Below are the code and all the weights of a small trained network. Each question names an input and a class and asks about switching units off, where a switched-off unit gives its printed mean instead of its output.

import numpy as np


def w(rows, s, z=0):
    codes = np.array(rows[::2]) - 128.0
    scale = np.full(codes.shape[1], s)
    scale[-1] = z or s
    return codes * scale


def norm(h):
    return h / np.sqrt((h * h).mean(-1, keepdims=True) + 1e-5)


def f(y):
    return y / 2 * (1 + np.tanh(0.7978845608 * (y + 0.044715 * y**3)))


def log_softmax(a):
    a = a - a.max(-1, keepdims=True)
    return a - np.log(np.exp(a).sum(-1, keepdims=True))


def net(x, mask):
    res = np.array(x, float).reshape(1, 5) / 4 @ E
    u = 0
    for l in range(3):
        y = f(norm(res) @ A[l][:, :-1].T + A[l][:, -1])
        res = res + np.where(mask[u : u + 7], y, B[l][:, -1]) @ B[l][:, :-1]
        u += 7
    return log_softmax(norm(res)[-1] @ U[:, :-1].T + U[:, -1])


A, B = {}, {}
E = w([
[132,124,128,130,130],'x0',
[199,72,101,56,163],'x1',
[170,227,26,127,120],'x2',
[126,128,128,124,124],'x3',
[61,134,118,110,253],'x4',
],0.0029)
A[0] = w([
[140,146,126,82,106,164],'L0N1',
[165,32,172,83,179,64],'L0N2',
[116,40,158,158,99,92],'L0N3',
[36,115,169,134,187,131],'L0N4',
[107,98,167,193,124,92],'L0N5',
[160,9,200,79,132,4],'L0N6',
[194,193,255,186,56,166],'L0N7',
],0.0058,0.0031)
B[0] = w([
[153,52,131,187,107,161],'L0N1',
[31,253,110,123,182,210],'L0N2',
[62,56,121,118,48,167],'L0N3',
[216,108,160,200,161,241],'L0N4',
[131,181,208,93,126,147],'L0N5',
[83,181,23,165,107,204],'L0N6',
[62,85,104,30,93,253],'L0N7',
],0.0042,0.0026)
A[1] = w([
[97,209,69,143,186,126],'L1N1',
[49,209,130,173,147,73],'L1N2',
[132,130,69,53,130,175],'L1N3',
[176,109,66,72,96,251],'L1N4',
[138,42,164,66,59,161],'L1N5',
[62,139,102,113,74,142],'L1N6',
[230,148,101,254,99,55],'L1N7',
],0.0061,0.0016)
B[1] = w([
[64,140,129,117,106,252],'L1N1',
[187,138,182,79,126,209],'L1N2',
[172,126,142,193,118,214],'L1N3',
[160,129,160,164,171,255],'L1N4',
[105,223,153,113,254,209],'L1N5',
[119,119,42,216,140,208],'L1N6',
[138,170,118,46,187,165],'L1N7',
],0.0057,0.0027)
A[2] = w([
[50,103,229,189,136,194],'L2N1',
[82,140,36,105,2,58],'L2N2',
[125,149,125,160,105,86],'L2N3',
[122,96,95,163,227,154],'L2N4',
[179,182,28,211,144,249],'L2N5',
[111,215,133,78,99,127],'L2N6',
[86,147,193,167,191,150],'L2N7',
],0.0047,0.0021)
B[2] = w([
[218,143,68,97,179,217],'L2N1',
[182,55,106,154,134,145],'L2N2',
[81,83,88,118,147,124],'L2N3',
[65,121,71,191,3,193],'L2N4',
[104,27,186,140,74,252],'L2N5',
[46,83,83,95,235,150],'L2N6',
[156,136,135,64,47,207],'L2N7',
],0.0045,0.004)
U = w([
[58,209,118,64,177,2],'0',
[116,96,84,190,80,175],'1',
[247,150,190,106,150,219],'2',
],0.012,0.00078)

Each question gives the input, the list of numbers given to net, and the class t.
The units are the neurons (one row each of A and B). Each row of codes is followed by its name. A weight is (code - 128) times the scale printed after its matrix; where a second scale follows, it is the last column's (A, B and U).
mask holds one flag per neuron, layer by layer. A switched-off neuron (its flag False) gives its mean, the last column of its row in B, instead of its output. The means were averaged over made-up inputs and are rounded, as every weight is.
A unit's drop is (log p(t) with every unit on - log p(t) with that unit switched off) / (log p(t) with every unit on - log p(t) with every unit switched off).
The circuit of an input: a set's keep is (log p(t) with only the set's units on - log p(t) with every unit switched off) / (log p(t) with every unit on - log p(t) with every unit switched off). Starting from the 12 units with the biggest drops (on a tie, the unit counted first), units are removed one at a time, each time the one whose removal leaves the highest keep (on an exact tie, the one counted first), for as long as the keep stays at least 0.8.
units of the circuit, in order: the units of the circuit, biggest drop first
most important unit: the unit with the biggest drop
top k neurons: the k neurons with the biggest drops, biggest first
k most important neurons of layer l: the k neurons of layer l with the biggest drops, biggest first
drop when u is switched off: that unit's drop, to one decimal
input [-1,6,1,5,4], class 1: most important unit -> L1N5
input [-4,-2,-6,-3,-1], class 0: top 2 neurons -> [L1N5, L0N5]
input [-3,-5,-2,-7,-7], class 0: units of the circuit, in order -> [L1N5, L0N7]
input [-5,-4,-7,-1,4], class 2: top 2 neurons -> [L0N4, L2N1]
input [0,2,2,6,8], class 1: units of the circuit, in order -> [L2N4, L1N5]
input [-2,-2,-7,0,4], class 2: top 2 neurons -> [L0N4, L2N1]
input [1,-1,-4,-5,-3], class 0: top 4 neurons -> [L1N5, L0N7, L0N5, L2N5]
input [7,7,-7,-3,-8], class 1: top 2 neurons -> [L0N6, L1N6]
input [2,-3,0,8,-8], class 0: 2 most important neurons of layer 0 -> [L0N6, L0N2]
input [2,8,-8,0,4], class 0: top 2 neurons -> [L0N2, L2N5]
input [-4,4,4,4,2], class 1: top 4 neurons -> [L0N4, L1N2, L2N4, L2N1]
input [5,4,-2,4,-1], class 1: 3 most important neurons of layer 1 -> [L1N5, L1N6, L1N7]
input [8,1,2,8,-3], class 2: top 3 neurons -> [L0N6, L0N2, L1N5]
input [-5,5,-1,3,1], class 0: units of the circuit, in order -> [L0N2]
input [-6,-2,-4,1,-1], class 0: top 2 neurons -> [L1N5, L0N5]
input [3,0,-8,4,-5], class 0: 2 most important neurons of layer 1 -> [L1N5, L1N3]
input [6,6,0,-5,-3], class 1: top 2 neurons -> [L0N6, L0N2]
input [3,-6,-1,1,-7], class 0: top 2 neurons -> [L1N5, L0N6]
input [6,-6,-7,2,2], class 2: top 3 neurons -> [L0N4, L2N1, L1N1]
input [2,-8,-7,1,3], class 2: most important unit -> L0N4
input [0,6,-4,8,-8], class 1: drop when L0N6 is switched off -> 4.0
input [6,-2,-6,3,2], class 2: drop when L2N1 is switched off -> 0.2
input [4,-4,-1,-1,7], class 2: drop when L1N6 is switched off -> 0.1
input [-4,6,-2,-6,-7], class 1: drop when L1N7 is switched off -> 0.0
